[[118 125 115 142 120 110]
 [106 113 149 110 125 123]
 [124 124 116 136 118 121]] -> 110

[[110 130 133 151]
 [103 127 119 154]
 [152 124 100 103]] -> 151

[[134 128 127 133 134]
 [117 130 134 118 104]
 [127 131 135 126 100]] -> 134

[[144 126 147 110 133 129]
 [147 129 153 108 136 135]
 [140 137 151 117 140 140]] -> 129

[[103 116 114 121]
 [148 139 142 132]
 [146 129 120 132]] -> 121

[[116 143 139 128 129 149 111]
 [147 125 130 132 113 130 152]
 [104 110 121 136 115 122 128]] -> 111

[[154 121 113 119]
 [154 115 119 133]
 [154 121 116 124]] -> 119

[[101 152 100 112 137 134]
 [119 143 112 117 133 132]
 [131 101 145 127 115 132]] -> 134

[[100 146 156 111]
 [125 127 127 124]
 [131 119 119 128]] -> 111

[[114 123 133 140 122 107 145]
 [119 123 124 136 106 108 150]
 [114 116 120 127 127 135 117]] -> 145
---
102,129,116,113 ans = 116

120,103,151,137,111,113
127,102,151,136,119,108
134,104,150,137,129,104
ans = 111

128,101,133,145 ans = 133

110,100,127,129 ans = 127

124,131,145,156,118,141 ans = 118

135,154,127,141,138,143
134,152,128,125,135,135
120,117,141,139,128,135
ans = 138

120,130,142,138,121,130,108
131,122,136,132,133,101,115
141,127,128,125,140,124,108
ans = 130
---
[[140 108 148 130 131 108 136]
 [115 121 113 100 104 131 119]
 [107 104 143 113 123 112 111]] | 136, 107

[[156 111 129 143 123 148]
 [129 120 117 127 134 117]] | 148, 129

[[125 117 134 100]
 [130 125 125 130]
 [125 132 124 132]] | 100, 125

[[127 140 129 136 127 131]
 [134 128 150 149 125 139]
 [122 134 113 122 156 147]] | 131, 122

[[139 140 130 142 136 130 134]
 [137 136 105 154 112 105 122]
 [140 140 128 143 134 128 132]] | 134, 140

[131 144 140 153 105] | 105, 131

[149 133 131 122] | 122, 149

[142 152 146 128 127 138] | 138, 142

[[127 131 113 153]
 [128 129 122 138]
 [128 129 126 132]] | 153, 128
---
[131 104 126 114] Out: 126

[[122 126 142 135 147 115 129]
 [116 107 153 115 134 133 113]
 [133 143 125 139 138 110 136]] Out: 147

[131 151 114 134 110 129 126] Out: 134

[[142 100 123 129 154]
 [145 132 142 145 150]] Out: 150

[105 126 144 112 135 129] Out: 135

[100 136 122 122 128 124 138] Out: 136

[145 127 117 106 129] Out: 129

[124 125 136 150] Out: 136

[[123 133 129 135 142 155]
 [132 139 139 117 123 114]
 [130 123 137 130 132 105]] Out: 142
---
[151, 156, 138, 129]	156, 151
[114, 112, 132, 152, 134, 138, 139]	152, 139
[137, 129, 127, 132, 101, 145, 139]	145, 139
[102, 125, 118, 143]	143, 125
[113, 104, 115, 120]	120, 115
[109, 124, 119, 155, 118]	155, 124
[125, 111, 132, 102]	132, 125
[123, 114, 102, 111, 108]	123, 114
---
array([[122, 133, 130, 125],
       [116, 122, 106, 102],
       [139, 126, 137, 143]]) | 130

array([[103, 116, 123, 130, 108],
       [104, 118, 122, 129, 110],
       [101, 114, 122, 129, 109]]) | 130

array([[109, 125, 132, 146],
       [121, 134, 123, 143],
       [141, 150, 147, 140]]) | 132

array([[106, 131, 127, 137, 126, 133, 131],
       [141, 125, 125, 116, 130, 127, 136],
       [132, 128, 128, 124, 128, 133, 126]]) | 133

array([[153, 130, 121, 133, 123, 117, 114],
       [132, 128, 126, 130, 126, 127, 125],
       [156, 127, 117, 137, 121, 118, 108]]) | 117

array([[153, 131, 114, 121, 137],
       [120, 146, 137, 139, 155],
       [148, 130, 119, 116, 130]]) | 121
---
[149 101 138 108 153] → 101

[[120 135 131 135]
 [136 110 103 134]
 [113 137 115 114]] → 137

[[125 116 135 115 130 103]
 [138 124 135 118 130 117]] → 124

[[124 126 138 111 121]
 [137 121 142 106 126]] → 121

[[124 129 132 121 151 142]
 [131 118 143 135 112 113]
 [119 127 102 132 120 128]] → 127

[130 107 134 120 151 124] → 107

[101 129 112 113  99 142 129] → 129

[[155 130 150 136 143 128]
 [139 130 143 147 138 128]] → 130

[[130 122 135 153]
 [129 129 118 116]
 [136 126 127 132]] → 126

[[109 119 153 118 118 148]
 [111 119 147 119 117 143]] → 119
---
array([[133, 131, 131, 128, 127, 125],
       [140, 130, 121, 144, 151, 116],
       [131, 127, 137, 136, 122, 155]]): 125

array([[134, 137, 156, 147, 134],
       [142, 151, 110, 115, 137],
       [150, 103, 139, 121, 132]]): 134

array([[156, 146, 134, 110, 128, 146],
       [151, 126, 138, 115, 156, 119],
       [105, 137, 140, 127, 135, 110]]): 146

array([[134, 128, 120, 133],
       [152, 110, 143, 145],
       [123, 131, 127, 128]]): 133

array([[155, 143, 139, 122, 142, 145, 145],
       [150, 139, 138, 122, 140, 144, 144],
       [150, 141, 137, 121, 140, 144, 144]]): 145

array([[108, 141, 131,  99, 134],
       [122, 156, 123, 102, 148],
       [153, 135, 109, 142, 135]]): 134

array([[139, 101, 109, 156,  99],
       [113, 140, 113, 130, 121],
       [133, 111, 125, 145, 124]]): 99

array([[137, 138, 139, 130, 132],
       [103, 122, 139, 116, 137],
       [125, 122, 109, 137, 126]]): 132

array([[107, 117, 117, 117, 118],
       [113, 147, 101, 110, 112],
       [141, 137, 107, 109, 110]]): 118
---
[[118 103 149 124]
 [124 131 124 130]] --> 149, 131

[127 155 136 103] --> 155, 136

[152 120 127 128 127 126] --> 152, 128

[132 124 151 119] --> 151, 132

[[131 117 135 121 121 134 128]
 [141 135 137 119 112 113 107]] --> 141, 137

[[129 110 125 126 127 119 133]
 [117 150 128 131 120 139 124]] --> 150, 139

[[144 131 147 151 130 148 149]
 [116 137 132 133 138 143 119]
 [128 112 130 134 124 128 108]] --> 151, 149

[[125 132 117 119 139 136 124]
 [150 124 126 135 135 118 145]
 [121 129 121 103 147 152 131]] --> 152, 150
---
138,122,118,103 => 138
120,144,123,105,143,125,104 => 120
131,134,136,158 => 131
134,133,144,149,131 => 134
144,137,101,150,129,121 => 144
134,158,129,103,125 => 134
---
[139 115 151 132 133 128] → 139, 128

[128 105 140 121] → 128, 121

[137 156 154 158 151] → 137, 151

[[131 128 135 123 130 133 124]
 [107 130 141 104 135 117 105]] → 131, 105

[101 131 141 134 125] → 101, 125

[[133 132 128 130 112]
 [114 131 127 120 129]
 [135 123 127 130 150]] → 133, 150

[[128 125 129  98 148]
 [128 129 132 129 131]
 [130 130 125 113 134]] → 128, 134
---
[[119 120 112 115]
 [143 151 144 119]] ans = 151, 112

[[143 121 157 117 133]
 [112 123 121 135 143]] ans = 157, 112

[115 154 157 121] ans = 157, 115

[[139 151 120 125]
 [145 147 109 113]
 [132 134 129 128]] ans = 151, 109

[136 148 110 121 151 116] ans = 151, 110

[151 140 141 152 118 136] ans = 152, 118
---
122	121	129	140	106
134	129	124	115	113
124	123	120	135	112
value 112

130	140	101	112	137
140	128	156	123	111
135	135	106	138	151
value 151

110	139	127	118	112
115	136	128	121	117
157	111	126	142	152
value 152

117	114	120	146	119	128	126
114	114	119	151	117	128	127
112	116	116	151	115	126	126
value 126

151	147	140	131
150	152	149	144
128	138	146	151
value 151

114	125	124	116	155	118	109
135	124	138	145	131	127	127
135	124	137	145	131	127	127
value 127
